array([[ 41, 135, 201,  90, 190],
       [ 20, 201, 145, 171,   7]])	171

array([  0, -48,  38,  14,  16,  27, -24])	27

array([[-487, -680,  659, -616, -479,  -14],
       [-998,  385,  275,  143, -404, -584]])	-404

array([ 32,  42, 179, 203, 223, 185, 183])	185

array([ 659, -856, -707, -147, -697,  -78])	-697

array([[6675, 3017, 5867, 6920],
       [6903, 2855, 3931, 7236],
       [5256, 7923, 3652, 4883]])	3652

array([-33, -24, -44,  -9, -35,  37, -35])	37

array([224,  27,  71,   3, 159])	3
---
-3.24   0.89  -0.46  -1.74   5.22  -5.98
-6.12   2.25   4.24   3.72  -2.80   2.46
 0.05  -1.07  -4.39  -3.97  -2.32  -4.42
: -2.32

 0.74  -3.73  -3.14  -1.03
 0.01   5.05   4.07   2.56
-0.27   3.00   2.38   1.40
: 2.38

-1.34  -2.17  -4.71  -6.00
-4.93  -5.48  -0.62  -5.38
-0.38   5.14   2.35   3.48
: 2.35

-1.16  -0.69  -1.46  -2.81  -0.12
 0.83  -2.92   0.51  -5.98   1.24
 2.11   0.16  -1.30  -0.78   1.63
: -0.78

-3.41   1.49   4.87   0.01   4.25
-3.20   1.90   4.56  -0.54   3.83
-3.82   2.14   4.08  -1.43   4.01
: -1.43

 3.71   3.81   1.47  -3.97   4.96  -4.62  -2.95
-4.61  -3.95  -1.94   4.29  -4.83   3.46   3.98
-4.43  -4.96  -2.26   3.71  -5.18   3.04   3.78
: 3.04
---
[[8304 7092 4416 5469 5614 6387 4618]
 [9355 8439 3788 9601 6031 9413 6745]
 [9607 6639 2859 4614 3586 8358 4598]] | 3586

[[71 73  7 70 70]
 [10  8 74 10 11]
 [16 14 68 15 17]] | 68

[[529 391 385 155 626 408 629]
 [664 773  69 406 291 249 407]
 [254 505 485 756 625 529 437]] | 625

[[58 56 57 58 59 56]
 [20 90 90 22 23 92]
 [42 71 71 42 43 72]] | 42

[[7759 3088 3034 8753 7147]
 [7678 3505 3274 8219 7371]
 [2614 6880 7246 1729 2669]] | 7246

[[4828 3590 5473 7486 6604 8487 8381]
 [2782 4440 3196 7042 1378 7829 4938]
 [8413 2663 4955 1957 3162 3526 3027]] | 3162

[[49 40 18 23]
 [88 39 89 19]
 [48 52 57  5]] | 52

[[-552  448  473  179]
 [-688  487  487  111]
 [ 543 -654 -620 -311]] | -654

[[4 2 2 6 2 7]
 [8 4 4 1 4 3]
 [7 4 4 2 4 5]] | 2
---
[-1.17, 4.70, -4.78, -5.14, -3.40, -0.96] yields 4.70, -0.96
[-6.15, 5.46, 4.64, -3.75, 0.62, -4.42, 5.16] yields 5.46, 5.16
[[3.02, 5.64, -2.77, 2.96], [-0.54, -2.38, 0.31, -6.26]] yields 5.64, 3.02
[[0.84, -0.53, 0.70, 0.92, -6.29, -1.49], [-3.27, -3.48, 1.36, 3.43, 3.56, 0.58], [4.06, 2.71, 1.13, 1.33, -2.89, -3.53]] yields 4.06, 3.56
[[-5.93, 0.65, -5.94, -4.97, 0.60, -1.65], [4.92, -5.36, 2.13, 4.80, 3.54, 5.42], [-3.20, 3.98, -4.89, -1.70, -4.57, -6.16]] yields 5.42, 4.92
[[-5.27, 0.60, 0.38, 4.64], [-0.42, 4.06, 4.01, -1.32]] yields 4.64, 4.06
[5.90, -3.59, 0.00, -0.55, 3.54, -3.13, 3.71] yields 5.90, 3.71
[[1.22, -1.12, 2.47, 0.51, -0.76, -0.80, -1.15], [-6.41, -0.28, 2.80, 5.07, 2.07, -1.49, -0.71], [-2.31, 0.25, 1.08, 1.76, -0.36, 0.78, 1.93]] yields 5.07, 2.80
---
[[ 0.00  6.24  5.58 -3.65  3.48  4.38]
 [-0.63  1.13 -1.94  1.59  0.00  5.17]] → 6.24, 5.58

[-2.28  1.68  4.73 -0.11 -1.13  0.16] → 4.73, 1.68

[ 3.36 -1.05  4.57 -5.69] → 4.57, 3.36

[ 0.85 -0.33 -5.40 -0.85] → 0.85, -0.33

[ 1.66  5.02 -0.02 -2.25  0.55] → 5.02, 1.66

[[ 5.48 -2.30  1.10  0.22 -5.33 -0.06 -1.29]
 [ 2.96 -0.08  1.66  3.41 -2.86  1.27  2.97]
 [-4.05 -2.03 -3.07  1.44 -0.67 -2.06  2.31]] → 5.48, 3.41
